Here is a tiny trained network, its code and every weight. The questions are about switching its units off for an input and a class, where a switched-off unit gives its printed mean instead of its output.

import numpy as np


def w(rows, s, z=0):
    codes = np.array(rows[::2]) - 128.0
    scale = np.full(codes.shape[1], s)
    scale[-1] = z or s
    return codes * scale


def f(y):
    return np.maximum(y, 0)


def log_softmax(a):
    a = a - a.max(-1, keepdims=True)
    return a - np.log(np.exp(a).sum(-1, keepdims=True))


def net(x, mask):
    res = np.array(x, float).reshape(1, 6) / 4 @ E
    y = f(res @ A[0][:, :-1].T + A[0][:, -1])
    res = res + np.where(mask, y, B[0][:, -1]) @ B[0][:, :-1]
    return log_softmax(res[-1] @ U[:, :-1].T + U[:, -1])


A, B = {}, {}
E = w([
[68,141,213,60,242,52,80],'x0',
[169,223,109,65,176,232,25],'x1',
[154,95,209,238,122,145,44],'x2',
[162,113,55,100,87,34,3],'x3',
[151,221,198,104,57,103,142],'x4',
[60,51,150,50,59,173,82],'x5',
],0.0062)
A[0] = w([
[155,255,159,184,123,70,166,138],'N0',
[169,173,126,144,150,125,124,111],'N1',
[144,119,153,112,143,141,189,130],'N2',
[169,136,114,134,31,173,145,123],'N3',
[113,40,162,146,57,43,172,145],'N4',
[183,141,97,116,120,191,106,102],'N5',
[153,101,229,226,132,181,53,133],'N6',
[119,135,172,114,176,190,207,84],'N7',
[137,88,121,172,54,87,177,85],'N8',
[120,93,190,193,158,138,65,96],'N9',
[39,121,200,71,15,156,82,253],'N10',
[166,122,199,188,112,139,94,131],'N11',
[46,2,81,106,157,193,96,127],'N12',
[148,136,70,108,94,56,63,76],'N13',
[104,167,178,142,156,225,172,92],'N14',
[152,191,138,99,129,215,55,106],'N15',
[75,105,137,149,160,195,154,139],'N16',
[140,132,46,110,132,56,57,91],'N17',
[90,117,117,176,112,33,173,132],'N18',
[156,139,52,177,206,104,145,176],'N19',
[88,130,185,93,82,169,147,137],'N20',
[153,150,62,162,81,186,129,83],'N21',
[91,122,145,152,165,181,177,72],'N22',
[156,170,115,187,180,145,174,146],'N23',
[123,154,78,59,145,117,190,118],'N24',
[97,128,167,150,168,196,183,106],'N25',
[194,201,204,107,72,81,145,160],'N26',
[154,73,203,200,135,142,91,131],'N27',
[139,117,89,88,80,57,54,125],'N28',
[163,121,86,172,209,109,138,171],'N29',
[134,150,137,49,85,110,163,171],'N30',
[190,115,69,172,65,216,150,84],'N31',
[65,153,210,79,229,80,85,100],'N32',
[165,228,103,89,139,198,71,109],'N33',
[138,130,165,56,198,84,135,99],'N34',
[87,135,213,85,218,89,88,82],'N35',
[156,170,87,101,183,230,62,85],'N36',
[169,101,42,122,115,38,51,93],'N37',
[120,130,62,61,168,136,182,143],'N38',
],0.0076,0.0044)
B[0] = w([
[149,84,98,93,171,201,69,199],'N0',
[131,84,112,95,173,155,116,152],'N1',
[98,159,129,164,86,145,93,159],'N2',
[205,37,149,72,126,80,169,189],'N3',
[31,132,153,181,226,152,155,223],'N4',
[107,102,176,114,180,108,177,169],'N5',
[80,206,2,45,71,67,141,211],'N6',
[137,183,174,201,50,130,103,176],'N7',
[86,105,191,136,205,95,204,184],'N8',
[123,158,75,96,104,83,133,179],'N9',
[165,71,61,110,193,195,72,254],'N10',
[83,170,31,83,97,73,138,176],'N11',
[168,81,98,124,155,172,58,217],'N12',
[129,180,200,199,82,144,94,183],'N13',
[137,182,170,190,92,143,99,185],'N14',
[13,156,162,146,232,111,208,202],'N15',
[155,162,135,188,97,152,91,176],'N16',
[134,184,180,196,62,140,116,192],'N17',
[62,113,147,198,240,156,157,198],'N18',
[176,68,84,114,175,238,63,198],'N19',
[160,137,120,162,126,209,62,180],'N20',
[187,43,225,32,117,56,203,178],'N21',
[137,169,189,204,80,150,99,159],'N22',
[167,120,108,113,137,149,84,180],'N23',
[75,206,21,83,50,60,132,178],'N24',
[158,211,178,193,46,162,82,178],'N25',
[146,56,41,144,190,222,48,202],'N26',
[92,196,24,53,103,56,146,191],'N27',
[137,163,185,198,95,194,119,201],'N28',
[157,99,82,115,153,168,84,189],'N29',
[133,125,37,131,133,124,100,189],'N30',
[222,21,184,48,83,39,192,204],'N31',
[228,33,164,72,85,70,186,223],'N32',
[39,114,165,174,189,111,178,209],'N33',
[179,84,137,85,96,93,153,181],'N34',
[223,36,196,91,89,48,179,206],'N35',
[18,131,184,158,210,93,189,201],'N36',
[123,206,222,201,50,163,101,206],'N37',
[112,202,24,96,66,73,136,183],'N38',
],0.0055,0.008)
U = w([
[224,63,209,71,97,42,215,95],'0',
[2,141,177,147,228,114,200,95],'1',
[140,216,209,192,22,165,79,98],'2',
[150,103,73,113,163,173,81,253],'3',
[86,205,9,71,76,57,149,116],'4',
[176,84,76,105,191,217,60,98],'5',
],0.009,0.0065)

Each question gives the input, the list of numbers given to net, and the class t.
The units are the neurons (one row each of A and B). Each row of codes is followed by its name. A weight is (code - 128) times the scale printed after its matrix; where a second scale follows, it is the last column's (A, B and U).
mask holds one flag per neuron, in row order. A switched-off neuron (its flag False) gives its mean, the last column of its row in B, instead of its output. The means were averaged over made-up inputs and are rounded, as every weight is.
A unit's drop is (log p(t) with every unit on - log p(t) with that unit switched off) / (log p(t) with every unit on - log p(t) with every unit switched off).
The circuit of an input: a set's keep is (log p(t) with only the set's units on - log p(t) with every unit switched off) / (log p(t) with every unit on - log p(t) with every unit switched off). Starting from the 12 units with the biggest drops (on a tie, the unit counted first), units are removed one at a time, each time the one whose removal leaves the highest keep (on an exact tie, the one counted first), for as long as the keep stays at least 0.8.
units of the circuit, in order: the units of the circuit, biggest drop first
most important unit: the unit with the biggest drop
top k neurons: the k neurons with the biggest drops, biggest first
input [5,-3,0,-6,8,-5], class 3: units of the circuit, in order => [N26; N0]
input [8,-1,-2,-7,2,4], class 0: most important unit => N32
input [3,6,7,-2,-1,2], class 4: units of the circuit, in order => [N6; N27]
input [-5,-6,-5,6,2,6], class 1: units of the circuit, in order => [N4; N8]
input [0,7,8,7,-4,-5], class 4: units of the circuit, in order => [N6; N27]
input [-6,4,1,-6,0,2], class 0: top 4 neurons => [N31; N21; N3; N37]
input [-2,7,7,3,-6,-3], class 1: units of the circuit, in order => [N36; N15]
input [-4,-8,-6,-2,-4,-7], class 1: top 2 neurons => [N18; N8]
input [-2,-4,-6,-6,6,-5], class 2: top 3 neurons => [N7; N10; N25]
input [-2,4,3,3,4,-8], class 5: top 3 neurons => [N0; N26; N19]
input [-5,-4,-4,-4,2,-8], class 5: units of the circuit, in order => [N0; N19]
input [-1,2,-5,-6,-6,-6], class 2: units of the circuit, in order => [N7; N25; N22]
input [8,-4,-5,-3,-7,-3], class 0: top 2 neurons => [N32; N35]
input [-6,-1,6,6,4,-8], class 5: units of the circuit, in order => [N0]
input [8,-1,-6,1,-7,5], class 0: top 2 neurons => [N32; N35]
input [7,4,8,-1,-7,-7], class 4: top 2 neurons => [N6; N27]
input [-4,-7,6,-3,1,-8], class 5: top 3 neurons => [N0; N19; N23]
input [5,-8,-7,4,4,-1], class 1: top 2 neurons => [N18; N4]
input [2,0,-4,3,0,-6], class 5: units of the circuit, in order => [N19; N0]
input [7,7,-6,-4,6,4], class 0: top 3 neurons => [N32; N35; N34]
input [6,7,4,4,-3,6], class 1: units of the circuit, in order => [N15; N36]
input [6,1,-8,-6,4,4], class 4: top 2 neurons => [N24; N38]
input [-7,2,5,-4,-6,-3], class 0: units of the circuit, in order => [N31]
input [-5,4,-6,1,-5,-6], class 4: top 2 neurons => [N38; N24]
